Below is a small trained network, with its code and all its weights. Each question gives an input and a class and asks what happens when units are switched off, that is, made to give their printed mean instead of their output.

import numpy as np


def w(rows, s, z=0):
    codes = np.array(rows[::2]) - 128.0
    scale = np.full(codes.shape[1], s)
    scale[-1] = z or s
    return codes * scale


def norm(h):
    return h / np.sqrt((h * h).mean(-1, keepdims=True) + 1e-5)


def f(y):
    return y / 2 * (1 + np.tanh(0.7978845608 * (y + 0.044715 * y**3)))


def log_softmax(a):
    a = a - a.max(-1, keepdims=True)
    return a - np.log(np.exp(a).sum(-1, keepdims=True))


def net(x, mask):
    res = np.array(x, float).reshape(1, 8) / 4 @ E
    u = 0
    for l in range(4):
        y = f(norm(res) @ A[l][:, :-1].T + A[l][:, -1])
        res = res + np.where(mask[u : u + 4], y, B[l][:, -1]) @ B[l][:, :-1]
        u += 4
    return log_softmax(norm(res)[-1] @ U[:, :-1].T + U[:, -1])


A, B = {}, {}
E = w([
[134,166,82,103,131,132,159,127],'x0',
[92,56,91,101,38,120,2,164],'x1',
[80,150,86,171,15,222,231,62],'x2',
[121,94,249,172,145,171,140,172],'x3',
[84,85,112,56,171,172,53,76],'x4',
[193,95,136,156,103,247,113,126],'x5',
[70,58,146,168,107,98,45,41],'x6',
[160,199,171,158,69,76,84,94],'x7',
],0.0084)
A[0] = w([
[198,209,75,168,173,160,113,222,78],'L0N0',
[3,98,177,197,129,106,41,14,130],'L0N1',
[79,137,197,18,203,23,79,155,35],'L0N2',
[184,177,140,160,158,41,118,188,2],'L0N3',
],0.0068,0.0026)
B[0] = w([
[171,88,154,141,153,64,110,64,177],'L0N0',
[127,64,156,144,121,45,154,94,254],'L0N1',
[191,116,110,117,70,113,135,125,236],'L0N2',
[82,45,173,134,125,105,246,117,171],'L0N3',
],0.014,0.0045)
A[1] = w([
[110,117,106,161,128,167,172,60,121],'L1N0',
[73,135,78,66,231,75,219,145,1],'L1N1',
[107,66,231,128,136,253,173,187,59],'L1N2',
[150,44,239,206,218,232,118,94,123],'L1N3',
],0.0066,0.0025)
B[1] = w([
[179,50,118,191,51,210,179,90,184],'L1N0',
[18,180,253,99,211,176,103,109,208],'L1N1',
[70,160,143,185,242,168,69,188,196],'L1N2',
[152,116,203,148,199,234,157,184,253],'L1N3',
],0.0068,0.0032)
A[2] = w([
[54,139,103,78,98,208,113,36,112],'L2N0',
[192,105,198,212,108,128,60,192,41],'L2N1',
[86,188,5,74,205,21,244,108,140],'L2N2',
[75,253,118,42,194,122,128,121,5],'L2N3',
],0.007,0.003)
B[2] = w([
[162,162,164,139,143,113,126,119,178],'L2N0',
[134,102,161,161,176,225,112,153,182],'L2N1',
[201,52,205,157,127,227,154,112,255],'L2N2',
[185,102,78,181,246,190,89,158,151],'L2N3',
],0.011,0.005)
A[3] = w([
[99,90,57,88,108,113,29,141,69],'L3N0',
[114,188,128,128,75,148,145,96,3],'L3N1',
[115,58,129,160,73,151,112,63,214],'L3N2',
[108,122,180,11,162,48,119,162,206],'L3N3',
],0.012,0.0028)
B[3] = w([
[56,73,35,19,161,94,12,211,183],'L3N0',
[93,236,36,162,134,82,47,145,141],'L3N1',
[171,185,94,28,180,21,158,113,254],'L3N2',
[149,205,127,111,74,89,189,92,208],'L3N3',
],0.011,0.0081)
U = w([
[198,114,177,104,113,49,191,75,218],'0',
[40,116,104,222,79,117,136,152,52],'1',
[142,251,8,158,90,161,122,118,2],'2',
[110,124,36,53,87,45,56,146,167],'3',
[127,100,178,152,191,239,139,148,180],'4',
],0.014,0.0053)

Each question gives the input, the list of numbers given to net, and the class t.
The units are the neurons (one row each of A and B). Each row of codes is followed by its name. A weight is (code - 128) times the scale printed after its matrix; where a second scale follows, it is the last column's (A, B and U).
mask holds one flag per neuron, layer by layer. A switched-off neuron (its flag False) gives its mean, the last column of its row in B, instead of its output. The means were averaged over made-up inputs and are rounded, as every weight is.
A unit's drop is (log p(t) with every unit on - log p(t) with that unit switched off) / (log p(t) with every unit on - log p(t) with every unit switched off).
The circuit of an input: a set's keep is (log p(t) with only the set's units on - log p(t) with every unit switched off) / (log p(t) with every unit on - log p(t) with every unit switched off). Starting from the 12 units with the biggest drops (on a tie, the unit counted first), units are removed one at a time, each time the one whose removal leaves the highest keep (on an exact tie, the one counted first), for as long as the keep stays at least 0.8.
circuit, biggest first: the units of the circuit, biggest drop first
top k neurons: the k neurons with the biggest drops, biggest first
top k neurons in layer l: the k neurons of layer l with the biggest drops, biggest first
drop of u: that unit's drop, to one decimal
input [7,5,6,6,-6,-3,-5,4], class 2: circuit, biggest first	L3N1, L0N1
input [3,0,5,-3,-4,1,-7,-8], class 4: circuit, biggest first	L3N3, L3N2
input [7,-5,0,3,6,0,-6,4], class 4: top 3 neurons	L2N3, L3N2, L0N1
input [-2,1,-7,-7,2,-6,-5,-3], class 0: top neuron in layer 0	L0N2
input [2,7,7,3,-5,-7,-6,0], class 2: top 4 neurons	L0N1, L3N1, L3N0, L0N3
input [4,-2,-6,7,-5,3,-3,7], class 4: top 2 neurons in layer 0	L0N1, L0N2
input [5,-7,4,7,4,0,-1,7], class 4: top 2 neurons	L0N2, L1N3
input [5,-1,-1,4,4,-2,-3,-2], class 4: top 4 neurons	L0N1, L2N3, L1N0, L3N2
input [3,-6,8,-4,-5,-1,1,-4], class 2: circuit, biggest first	L0N1, L3N1
input [-3,-5,7,-4,-7,-5,1,5], class 2: top 4 neurons	L3N1, L0N1, L0N0, L0N3
input [-6,3,3,1,-8,-2,0,-8], class 4: circuit, biggest first	L1N2, L0N1
input [-3,-3,7,-7,-4,2,8,6], class 3: top 2 neurons	L3N1, L2N2
input [-2,7,3,7,2,7,8,4], class 0: top 4 neurons	L0N1, L3N2, L1N3, L3N0
input [-4,-6,-2,4,6,3,1,6], class 4: circuit, biggest first	L1N3
input [-8,5,-1,-3,-2,7,-3,6], class 4: top 4 neurons	L2N1, L0N2, L0N1, L3N3
input [2,4,6,8,-1,-4,-2,0], class 1: top 2 neurons	L2N2, L0N0
input [6,-6,-1,-6,-8,4,-5,-5], class 4: top 2 neurons in layer 0	L0N2, L0N1
input [-8,3,4,2,-3,-2,-4,8], class 1: top 2 neurons in layer 2	L2N2, L2N1
input [-8,0,8,-1,-1,-3,1,1], class 3: top 2 neurons in layer 0	L0N3, L0N0
input [6,-1,6,-6,-3,1,3,8], class 2: circuit, biggest first	L3N1
input [5,8,-5,-6,-8,-8,-6,-3], class 0: drop of L2N2	0.1
input [-8,4,-8,-4,-3,-4,-7,-2], class 0: drop of L0N3	0.7
